Below are the code and all the weights of a small trained network. Each question names an input and a class and asks about switching units off, where a switched-off unit gives its printed mean instead of its output.

import numpy as np


def w(rows, s, z=0):
    codes = np.array(rows[::2]) - 128.0
    scale = np.full(codes.shape[1], s)
    scale[-1] = z or s
    return codes * scale


def norm(h):
    return h / np.sqrt((h * h).mean(-1, keepdims=True) + 1e-5)


def f(y):
    return np.maximum(y, 0)


def log_softmax(a):
    a = a - a.max(-1, keepdims=True)
    return a - np.log(np.exp(a).sum(-1, keepdims=True))


def net(x, mask):
    res = np.array(x, float).reshape(1, 2) / 4 @ E
    u = 0
    for l in range(2):
        y = f(norm(res) @ A[l][:, :-1].T + A[l][:, -1])
        res = res + np.where(mask[u : u + 14], y, B[l][:, -1]) @ B[l][:, :-1]
        u += 14
    return log_softmax(norm(res)[-1] @ U[:, :-1].T + U[:, -1])


A, B = {}, {}
E = w([
[78,34,31,131,99,48,16],'x0',
[161,246,31,102,65,154,50],'x1',
],0.011)
A[0] = w([
[125,94,123,130,124,111,115,200],'L0N0',
[107,136,111,113,118,121,122,55],'L0N1',
[149,138,98,162,139,144,97,17],'L0N2',
[148,117,121,140,157,213,121,158],'L0N3',
[135,119,145,155,130,125,102,137],'L0N4',
[153,136,123,122,143,128,106,118],'L0N5',
[148,135,95,137,117,148,114,110],'L0N6',
[38,234,182,98,133,12,182,72],'L0N7',
[121,149,126,120,128,145,133,32],'L0N8',
[94,151,111,105,100,20,153,9],'L0N9',
[116,131,127,117,143,116,137,173],'L0N10',
[152,65,118,155,158,163,122,214],'L0N11',
[104,160,109,113,150,18,146,3],'L0N12',
[141,129,169,111,91,106,100,56],'L0N13',
],0.011,0.0031)
B[0] = w([
[214,94,196,185,170,253,150,241],'L0N0',
[141,120,148,122,171,146,176,153],'L0N1',
[91,167,165,98,85,134,85,164],'L0N2',
[194,50,114,142,77,138,102,206],'L0N3',
[143,118,134,115,139,159,134,160],'L0N4',
[101,139,144,92,98,98,138,159],'L0N5',
[48,168,160,66,85,86,144,197],'L0N6',
[160,71,124,156,70,184,91,196],'L0N7',
[113,157,185,129,119,67,105,147],'L0N8',
[88,139,126,156,153,181,129,174],'L0N9',
[117,159,125,106,104,117,115,167],'L0N10',
[80,229,83,36,58,76,109,254],'L0N11',
[91,127,98,122,123,174,145,156],'L0N12',
[123,175,130,135,137,185,124,128],'L0N13',
],0.012,0.0043)
A[1] = w([
[160,146,163,137,159,116,171,58],'L1N0',
[202,42,110,145,27,7,103,155],'L1N1',
[99,32,58,166,162,84,61,57],'L1N2',
[128,110,216,134,165,94,124,65],'L1N3',
[64,113,126,122,135,75,98,103],'L1N4',
[177,202,23,168,177,67,111,241],'L1N5',
[169,164,161,155,173,119,151,29],'L1N6',
[161,81,151,171,104,91,138,50],'L1N7',
[44,57,167,126,178,30,185,44],'L1N8',
[117,209,161,124,152,138,177,55],'L1N9',
[119,82,126,124,71,60,94,84],'L1N10',
[96,159,180,114,148,148,117,249],'L1N11',
[135,160,97,133,147,177,137,219],'L1N12',
[171,166,121,150,173,127,176,89],'L1N13',
],0.014,0.0019)
B[1] = w([
[185,118,126,154,112,135,126,184],'L1N0',
[65,102,115,128,203,125,141,199],'L1N1',
[248,104,141,177,92,184,173,254],'L1N2',
[119,196,110,107,118,120,105,206],'L1N3',
[152,95,132,144,144,141,150,200],'L1N4',
[74,175,195,86,123,76,145,179],'L1N5',
[169,117,90,138,125,158,140,162],'L1N6',
[107,154,102,121,127,98,96,177],'L1N7',
[53,215,123,68,91,75,75,252],'L1N8',
[109,60,107,158,160,142,106,212],'L1N9',
[168,111,141,156,148,143,149,206],'L1N10',
[122,121,122,141,172,117,148,223],'L1N11',
[110,107,135,127,151,77,146,192],'L1N12',
[141,51,94,141,77,114,87,158],'L1N13',
],0.017,0.0068)
U = w([
[251,58,123,185,94,209,139,131],'0',
[77,204,138,73,98,97,86,250],'1',
[67,42,110,143,231,162,136,43],'2',
],0.015,0.0014)

Each question gives the input, the list of numbers given to net, and the class t.
The units are the neurons (one row each of A and B). Each row of codes is followed by its name. A weight is (code - 128) times the scale printed after its matrix; where a second scale follows, it is the last column's (A, B and U).
mask holds one flag per neuron, layer by layer. A switched-off neuron (its flag False) gives its mean, the last column of its row in B, instead of its output. The means were averaged over made-up inputs and are rounded, as every weight is.
A unit's drop is (log p(t) with every unit on - log p(t) with that unit switched off) / (log p(t) with every unit on - log p(t) with every unit switched off).
The circuit of an input: a set's keep is (log p(t) with only the set's units on - log p(t) with every unit switched off) / (log p(t) with every unit on - log p(t) with every unit switched off). Starting from the 12 units with the biggest drops (on a tie, the unit counted first), units are removed one at a time, each time the one whose removal leaves the highest keep (on an exact tie, the one counted first), for as long as the keep stays at least 0.8.
circuit, biggest first: the units of the circuit, biggest drop first
most important unit: the unit with the biggest drop
k most important neurons: the k neurons with the biggest drops, biggest first
k most important neurons of layer l: the k neurons of layer l with the biggest drops, biggest first
drop of u: that unit's drop, to one decimal
input [3,1], class 2: 4 most important neurons	[L0N0, L0N3, L1N8, L1N2]
input [3,0], class 2: 3 most important neurons	[L0N0, L0N3, L1N2]
input [0,3], class 2: circuit, biggest first	[L1N2, L0N11, L1N8]
input [-4,-5], class 1: 2 most important neurons	[L0N0, L1N2]
input [7,-8], class 1: 3 most important neurons	[L1N8, L0N3, L0N7]
input [-3,-1], class 2: 2 most important neurons of layer 1	[L1N1, L1N2]
input [8,-8], class 0: 2 most important neurons of layer 0	[L0N6, L0N0]
input [-1,0], class 2: most important unit	L1N1
input [3,-1], class 2: 4 most important neurons	[L0N0, L0N3, L1N2, L0N11]
input [5,5], class 0: 3 most important neurons	[L0N11, L1N8, L1N2]
input [-1,3], class 2: 3 most important neurons of layer 1	[L1N2, L1N8, L1N3]
input [4,-4], class 0: 2 most important neurons	[L1N2, L0N6]
input [6,-7], class 1: 2 most important neurons of layer 0	[L0N3, L0N7]
input [0,2], class 2: most important neuron of layer 0	[L0N11]
input [2,0], class 2: drop of L1N8	0.1
input [8,-2], class 0: drop of L1N2	0.7
input [1,2], class 2: drop of L1N2	0.4
